Here is a tiny trained network, its code and every weight. The questions are about switching its units off for an input and a class, where a switched-off unit gives its printed mean instead of its output.

import numpy as np


def w(rows, s, z=0):
    codes = np.array(rows[::2]) - 128.0
    scale = np.full(codes.shape[1], s)
    scale[-1] = z or s
    return codes * scale


def norm(h):
    return h / np.sqrt((h * h).mean(-1, keepdims=True) + 1e-5)


def f(y):
    return y / 2 * (1 + np.tanh(0.7978845608 * (y + 0.044715 * y**3)))


def log_softmax(a):
    a = a - a.max(-1, keepdims=True)
    return a - np.log(np.exp(a).sum(-1, keepdims=True))


def net(x, mask):
    res = np.array(x, float).reshape(1, 6) / 4 @ E
    u = 0
    for l in range(2):
        y = f(norm(res) @ A[l][:, :-1].T + A[l][:, -1])
        res = res + np.where(mask[u : u + 15], y, B[l][:, -1]) @ B[l][:, :-1]
        u += 15
    return log_softmax(norm(res)[-1] @ U[:, :-1].T + U[:, -1])


A, B = {}, {}
E = w([
[145,138,140,136,130,16,146,128,136,115],'x0',
[128,119,143,30,130,117,115,108,124,129],'x1',
[127,129,130,128,128,128,129,130,128,129],'x2',
[128,128,131,128,128,129,127,125,127,126],'x3',
[128,127,130,128,128,128,128,128,128,130],'x4',
[90,119,136,131,1,121,133,127,141,118],'x5',
],0.0099)
A[0] = w([
[122,116,135,119,93,168,132,127,141,119,97],'L0N0',
[123,123,136,120,180,230,123,125,124,130,213],'L0N1',
[147,110,124,112,135,104,115,120,110,147,80],'L0N2',
[99,130,133,119,96,228,133,127,133,131,110],'L0N3',
[119,132,127,133,117,144,143,136,135,115,90],'L0N4',
[115,125,139,130,80,105,133,121,132,118,4],'L0N5',
[144,141,122,142,143,122,142,138,146,154,91],'L0N6',
[143,130,111,124,164,161,124,123,123,126,131],'L0N7',
[112,122,127,139,119,144,140,133,136,119,84],'L0N8',
[134,124,154,138,212,103,137,118,132,128,87],'L0N9',
[129,114,150,93,119,149,116,122,130,130,83],'L0N10',
[125,133,128,3,127,129,130,121,127,125,253],'L0N11',
[113,116,127,146,118,145,126,125,130,120,81],'L0N12',
[137,109,130,156,113,149,94,111,119,123,83],'L0N13',
[131,132,131,83,159,117,140,128,141,129,76],'L0N14',
],0.014,0.003)
B[0] = w([
[186,118,113,179,130,155,94,108,123,224,167],'L0N0',
[46,174,225,136,48,45,211,128,211,126,250],'L0N1',
[144,165,118,89,183,167,156,195,148,122,139],'L0N2',
[181,109,5,109,194,186,68,150,62,104,227],'L0N3',
[140,146,138,96,129,168,125,148,140,153,133],'L0N4',
[60,196,164,114,111,138,172,129,168,138,160],'L0N5',
[90,68,105,166,112,101,95,90,130,77,140],'L0N6',
[132,163,171,131,48,48,154,118,99,90,174],'L0N7',
[136,155,123,81,130,161,126,161,155,148,136],'L0N8',
[163,77,24,138,138,173,70,138,97,149,204],'L0N9',
[110,59,151,254,117,121,124,18,117,125,150],'L0N10',
[128,41,174,17,117,109,31,82,100,167,236],'L0N11',
[137,164,110,71,129,155,134,172,166,156,139],'L0N12',
[148,172,114,81,110,143,153,186,147,174,143],'L0N13',
[171,223,153,49,207,172,162,214,139,123,158],'L0N14',
],0.0099,0.012)
A[1] = w([
[206,171,73,222,156,135,193,153,87,168,122],'L1N0',
[149,115,99,186,225,152,170,150,116,52,4],'L1N1',
[163,146,118,196,220,148,143,146,137,78,4],'L1N2',
[118,98,203,138,120,46,157,110,116,146,107],'L1N3',
[171,117,209,58,222,75,121,107,100,108,81],'L1N4',
[114,84,111,51,148,195,47,133,137,90,89],'L1N5',
[83,208,176,201,48,100,255,146,183,89,118],'L1N6',
[124,127,136,134,132,126,113,134,136,121,112],'L1N7',
[43,133,225,98,64,13,152,119,191,84,97],'L1N8',
[157,198,50,172,155,156,138,145,97,115,147],'L1N9',
[123,94,136,133,132,124,109,127,131,96,100],'L1N10',
[126,97,251,57,121,139,190,46,118,103,88],'L1N11',
[120,138,46,163,91,69,171,170,105,15,145],'L1N12',
[93,227,228,24,125,80,201,175,152,92,15],'L1N13',
[92,215,200,161,109,117,205,105,187,133,132],'L1N14',
],0.0089,0.0026)
B[1] = w([
[57,172,188,92,76,158,133,115,185,112,167],'L1N0',
[151,86,114,130,109,150,105,62,64,180,140],'L1N1',
[137,63,108,121,85,151,111,94,80,151,136],'L1N2',
[125,164,109,99,83,182,148,151,142,138,170],'L1N3',
[146,180,110,171,127,127,215,187,136,106,181],'L1N4',
[115,117,167,207,152,34,191,92,102,74,191],'L1N5',
[209,114,118,120,247,92,173,149,70,88,239],'L1N6',
[127,135,114,121,121,127,137,125,116,139,126],'L1N7',
[84,190,156,110,93,191,127,174,208,143,248],'L1N8',
[76,152,202,107,85,122,120,133,208,130,165],'L1N9',
[140,160,97,140,142,144,143,110,113,152,129],'L1N10',
[113,185,11,226,101,218,104,170,173,136,182],'L1N11',
[166,83,82,159,166,118,103,103,69,142,180],'L1N12',
[120,59,148,121,107,138,66,52,103,155,208],'L1N13',
[150,96,127,129,153,29,151,127,80,103,199],'L1N14',
],0.014,0.013)
U = w([
[197,129,137,108,237,49,200,170,83,81,181],'0',
[63,208,144,111,55,209,130,165,225,141,182],'1',
[117,22,99,173,99,127,49,2,63,159,6],'2',
],0.0081,0.0018)

Each question gives the input, the list of numbers given to net, and the class t.
The units are the neurons (one row each of A and B). Each row of codes is followed by its name. A weight is (code - 128) times the scale printed after its matrix; where a second scale follows, it is the last column's (A, B and U).
mask holds one flag per neuron, layer by layer. A switched-off neuron (its flag False) gives its mean, the last column of its row in B, instead of its output. The means were averaged over made-up inputs and are rounded, as every weight is.
A unit's drop is (log p(t) with every unit on - log p(t) with that unit switched off) / (log p(t) with every unit on - log p(t) with every unit switched off).
The circuit of an input: a set's keep is (log p(t) with only the set's units on - log p(t) with every unit switched off) / (log p(t) with every unit on - log p(t) with every unit switched off). Starting from the 12 units with the biggest drops (on a tie, the unit counted first), units are removed one at a time, each time the one whose removal leaves the highest keep (on an exact tie, the one counted first), for as long as the keep stays at least 0.8.
units of the circuit, in order: the units of the circuit, biggest drop first
most important unit: the unit with the biggest drop
k most important neurons: the k neurons with the biggest drops, biggest first
top k neurons in layer l: the k neurons of layer l with the biggest drops, biggest first
input [-4,1,-8,-8,-5,-6], class 1: units of the circuit, in order -> L0N1
input [-8,-1,6,3,-4,-2], class 0: units of the circuit, in order -> L0N1, L1N6
input [-8,1,7,-7,-5,-6], class 1: 2 most important neurons -> L1N8, L0N1
input [-1,1,1,-1,6,7], class 2: 2 most important neurons -> L0N1, L1N8
input [0,7,1,-1,-6,-1], class 1: top 3 neurons in layer 1 -> L1N6, L1N14, L1N11
input [3,0,7,0,1,8], class 0: 3 most important neurons -> L0N11, L1N6, L1N14
input [3,0,1,4,7,-7], class 2: 2 most important neurons -> L0N11, L1N8
input [6,-6,-5,6,-7,8], class 0: 2 most important neurons -> L0N11, L1N6
input [-5,-7,-5,6,-5,0], class 0: 3 most important neurons -> L0N1, L0N9, L0N11
input [-7,-1,5,1,1,-2], class 0: 3 most important neurons -> L0N1, L0N11, L1N6
input [0,-6,4,4,-2,1], class 1: 4 most important neurons -> L0N1, L0N11, L0N7, L0N5
input [8,0,0,8,2,-7], class 2: top 4 neurons in layer 1 -> L1N1, L1N8, L1N6, L1N2
input [-5,-5,-7,-4,1,-1], class 0: 3 most important neurons -> L0N1, L0N11, L1N6
input [1,0,-8,4,-2,-7], class 2: top 3 neurons in layer 1 -> L1N12, L1N8, L1N6
input [5,-4,-1,-5,6,8], class 0: most important neuron -> L0N11
input [3,-4,2,1,-1,6], class 0: 2 most important neurons -> L0N11, L1N6
input [2,0,0,7,-7,-8], class 2: top 3 neurons in layer 0 -> L0N9, L0N11, L0N6
input [6,4,-5,-4,-5,1], class 1: top 2 neurons in layer 0 -> L0N3, L0N9
input [0,7,-4,-5,-6,-3], class 1: top 2 neurons in layer 1 -> L1N6, L1N11
input [1,-2,-5,-1,-3,-3], class 2: most important unit -> L0N9
input [1,-4,-7,-4,7,8], class 0: top 3 neurons in layer 0 -> L0N11, L0N5, L0N9
